Here is a tiny trained network, its code and every weight. The questions are about switching its units off for an input and a class, where a switched-off unit gives its printed mean instead of its output.

import numpy as np


def w(rows, s, z=0):
    codes = np.array(rows[::2]) - 128.0
    scale = np.full(codes.shape[1], s)
    scale[-1] = z or s
    return codes * scale


def norm(h):
    return h / np.sqrt((h * h).mean(-1, keepdims=True) + 1e-5)


def f(y):
    return y / 2 * (1 + np.tanh(0.7978845608 * (y + 0.044715 * y**3)))


def log_softmax(a):
    a = a - a.max(-1, keepdims=True)
    return a - np.log(np.exp(a).sum(-1, keepdims=True))


def net(x, mask):
    res = np.array(x, float).reshape(1, 2) / 4 @ E
    u = 0
    for l in range(2):
        y = f(norm(res) @ A[l][:, :-1].T + A[l][:, -1])
        res = res + np.where(mask[u : u + 3], y, B[l][:, -1]) @ B[l][:, :-1]
        u += 3
    return log_softmax(norm(res)[-1] @ U[:, :-1].T + U[:, -1])


A, B = {}, {}
E = w([
[50,29,175,185,92,4,171,160,9,134,48,48],'x0',
[48,144,208,193,47,128,117,127,29,192,166,211],'x1',
],0.0044)
A[0] = w([
[127,112,126,132,127,109,128,125,121,131,118,101,9],'0.n1',
[137,73,106,114,157,56,141,129,129,106,78,3,233],'0.n2',
[127,126,127,127,132,114,127,124,125,125,128,108,25],'0.n3',
],0.044,0.0013)
B[0] = w([
[153,121,112,120,116,148,108,104,140,156,156,123,156],'0.n1',
[126,149,119,174,170,101,200,237,165,5,19,90,254],'0.n2',
[110,114,120,146,155,121,145,160,137,87,60,125,141],'0.n3',
],0.016,0.059)
A[1] = w([
[100,124,139,161,146,77,166,181,101,71,83,115,255],'1.n1',
[48,99,195,167,71,71,130,126,2,165,128,156,10],'1.n2',
[122,85,133,89,119,100,112,81,101,171,128,87,124],'1.n3',
],0.025,0.00055)
B[1] = w([
[91,169,149,108,169,105,163,174,132,68,58,136,252],'1.n1',
[137,72,146,254,26,128,127,146,60,156,200,130,184],'1.n2',
[141,144,120,117,140,139,127,128,147,118,137,135,133],'1.n3',
],0.018,0.039)
U = w([
[105,142,136,127,181,94,174,195,136,52,1,116,182],'0',
[138,69,139,208,63,120,119,129,69,165,157,131,131],'1',
[183,187,98,36,180,171,89,76,188,145,177,170,234],'2',
[104,76,126,72,152,110,102,76,110,191,64,111,4],'3',
],0.0095,0.0033)

Each question gives the input, the list of numbers given to net, and the class t.
The units are the neurons (one row each of A and B). Each row of codes is followed by its name. A weight is (code - 128) times the scale printed after its matrix; where a second scale follows, it is the last column's (A, B and U).
mask holds one flag per neuron, layer by layer. A switched-off neuron (its flag False) gives its mean, the last column of its row in B, instead of its output. The means were averaged over made-up inputs and are rounded, as every weight is.
A unit's drop is (log p(t) with every unit on - log p(t) with that unit switched off) / (log p(t) with every unit on - log p(t) with every unit switched off).
The circuit of an input: a set's keep is (log p(t) with only the set's units on - log p(t) with every unit switched off) / (log p(t) with every unit on - log p(t) with every unit switched off). Starting from all 6 units, units are removed one at a time, each time the one whose removal leaves the highest keep (on an exact tie, the one counted first), for as long as the keep stays at least 0.8.
circuit, biggest first: the units of the circuit, biggest drop first
top k neurons: the k neurons with the biggest drops, biggest first
top k neurons in layer l: the k neurons of layer l with the biggest drops, biggest first
drop of u: that unit's drop, to one decimal
input [-6,4], class 2: top 3 neurons : [0.n2, 1.n2, 1.n1]
input [-5,7], class 1: circuit, biggest first : [0.n2, 1.n1]
input [-5,4], class 2: circuit, biggest first : [0.n2, 1.n2, 1.n1]
input [-5,8], class 1: top 2 neurons : [0.n2, 0.n1]
input [-2,-2], class 2: top 4 neurons : [0.n2, 1.n2, 0.n3, 1.n1]
input [-6,-3], class 2: drop of 1.n1 : 0.7
input [-3,-1], class 2: drop of 0.n3 : 0.8
input [-7,-4], class 2: drop of 1.n2 : 0.7
input [-8,-7], class 2: top 3 neurons : [0.n2, 1.n2, 1.n1]
input [-4,1], class 2: top neuron in layer 1 : [1.n2]
